Here is a tiny trained network, its code and every weight. The questions are about switching its units off for an input and a class, where a switched-off unit gives its printed mean instead of its output.

import numpy as np


def w(rows, s, z=0):
    codes = np.array(rows[::2]) - 128.0
    scale = np.full(codes.shape[1], s)
    scale[-1] = z or s
    return codes * scale


def norm(h):
    return h / np.sqrt((h * h).mean(-1, keepdims=True) + 1e-5)


def f(y):
    return y / 2 * (1 + np.tanh(0.7978845608 * (y + 0.044715 * y**3)))


def log_softmax(a):
    a = a - a.max(-1, keepdims=True)
    return a - np.log(np.exp(a).sum(-1, keepdims=True))


def net(x, mask):
    res = np.array(x, float).reshape(1, 3) / 4 @ E
    u = 0
    for l in range(3):
        y = f(norm(res) @ A[l][:, :-1].T + A[l][:, -1])
        res = res + np.where(mask[u : u + 3], y, B[l][:, -1]) @ B[l][:, :-1]
        u += 3
    return log_softmax(norm(res)[-1] @ U[:, :-1].T + U[:, -1])


A, B = {}, {}
E = w([
[49,116,182,116,131,156,193,47,107,14],'x0',
[146,67,127,174,64,158,144,186,126,253],'x1',
[212,177,179,20,188,167,195,54,185,79],'x2',
],0.0035)
A[0] = w([
[108,75,125,175,34,131,90,238,64,186,8],'L0N1',
[117,16,206,46,66,144,206,23,134,75,88],'L0N2',
[177,251,150,38,203,145,84,94,206,118,53],'L0N3',
],0.0031,0.0013)
B[0] = w([
[70,12,39,160,162,160,151,138,211,114,254],'L0N1',
[128,106,202,214,151,145,176,100,146,12,220],'L0N2',
[225,233,5,212,162,132,212,182,147,103,229],'L0N3',
],0.0033,0.0029)
A[1] = w([
[59,134,131,119,145,2,36,108,53,82,3],'L1N1',
[165,176,117,71,99,78,22,223,102,172,21],'L1N2',
[166,166,111,178,160,45,72,116,105,52,116],'L1N3',
],0.0047,0.00058)
B[1] = w([
[187,242,200,2,95,188,56,56,96,107,215],'L1N1',
[29,76,157,173,131,75,172,67,151,126,242],'L1N2',
[74,145,202,44,121,196,152,147,15,203,251],'L1N3',
],0.0051,0.0018)
A[2] = w([
[60,94,178,176,75,174,106,114,112,40,2],'L2N1',
[93,125,172,120,166,187,148,104,90,3,132],'L2N2',
[175,51,177,76,96,141,93,159,153,174,38],'L2N3',
],0.0047,0.00033)
B[2] = w([
[229,184,169,131,183,95,156,105,185,104,198],'L2N1',
[124,55,153,249,64,54,134,116,160,172,255],'L2N2',
[92,135,148,85,117,176,115,119,89,2,143],'L2N3',
],0.0082,0.0041)
U = w([
[237,203,65,78,189,150,155,156,131,124,130],'0',
[100,179,203,102,86,122,1,68,63,124,84],'1',
[52,165,106,98,177,80,117,111,93,198,6],'2',
[132,83,135,58,101,222,127,144,117,94,21],'3',
[60,19,43,177,110,132,60,186,167,174,179],'4',
[180,112,170,218,134,75,204,89,179,111,238],'5',
],0.0094,0.0023)

Each question gives the input, the list of numbers given to net, and the class t.
The units are the neurons (one row each of A and B). Each row of codes is followed by its name. A weight is (code - 128) times the scale printed after its matrix; where a second scale follows, it is the last column's (A, B and U).
mask holds one flag per neuron, layer by layer. A switched-off neuron (its flag False) gives its mean, the last column of its row in B, instead of its output. The means were averaged over made-up inputs and are rounded, as every weight is.
A unit's drop is (log p(t) with every unit on - log p(t) with that unit switched off) / (log p(t) with every unit on - log p(t) with every unit switched off).
The circuit of an input: a set's keep is (log p(t) with only the set's units on - log p(t) with every unit switched off) / (log p(t) with every unit on - log p(t) with every unit switched off). Starting from all 9 units, units are removed one at a time, each time the one whose removal leaves the highest keep (on an exact tie, the one counted first), for as long as the keep stays at least 0.8.
circuit, biggest first: the units of the circuit, biggest drop first
unit that matters most: the unit with the biggest drop
top k neurons in layer l: the k neurons of layer l with the biggest drops, biggest first
drop when u is switched off: that unit's drop, to one decimal
input [8,6,-7], class 5: unit that matters most -> L2N1
input [3,-2,-7], class 1: top 2 neurons in layer 0 -> [L0N2, L0N3]
input [2,3,-2], class 4: circuit, biggest first -> [L0N1, L2N2]
input [-7,8,6], class 3: circuit, biggest first -> [L2N3, L2N1]
input [1,7,5], class 3: circuit, biggest first -> [L2N2, L2N1]
input [-1,-4,1], class 0: circuit, biggest first -> [L0N3, L1N2]
input [-1,7,5], class 3: circuit, biggest first -> [L2N3, L2N1]
input [0,4,1], class 3: circuit, biggest first -> [L2N3, L2N2]
input [-2,-4,2], class 0: circuit, biggest first -> [L0N3, L2N2]
input [-2,0,6], class 0: circuit, biggest first -> [L2N2, L0N3]
input [-7,1,1], class 4: top 2 neurons in layer 2 -> [L2N1, L2N2]
input [-4,-8,-1], class 2: top 2 neurons in layer 1 -> [L1N3, L1N2]
input [-4,-2,1], class 2: top 2 neurons in layer 0 -> [L0N1, L0N2]
input [-5,-1,4], class 0: circuit, biggest first -> [L2N2]
input [1,6,0], class 3: top 2 neurons in layer 2 -> [L2N2, L2N3]
input [0,8,3], class 3: top 2 neurons in layer 2 -> [L2N3, L2N2]
input [-1,-7,-1], class 1: top 2 neurons in layer 1 -> [L1N3, L1N1]
input [2,8,1], class 3: top 2 neurons in layer 2 -> [L2N2, L2N3]
input [-5,-4,3], class 0: drop when L2N2 is switched off -> 0.3
input [-5,0,0], class 4: drop when L2N2 is switched off -> 0.1
input [-2,-6,-3], class 1: drop when L1N1 is switched off -> 0.2
input [1,8,5], class 3: drop when L2N1 is switched off -> 0.1
input [-2,-7,-1], class 2: circuit, biggest first -> [L1N3]
input [0,1,0], class 4: top 2 neurons in layer 1 -> [L1N1, L1N3]
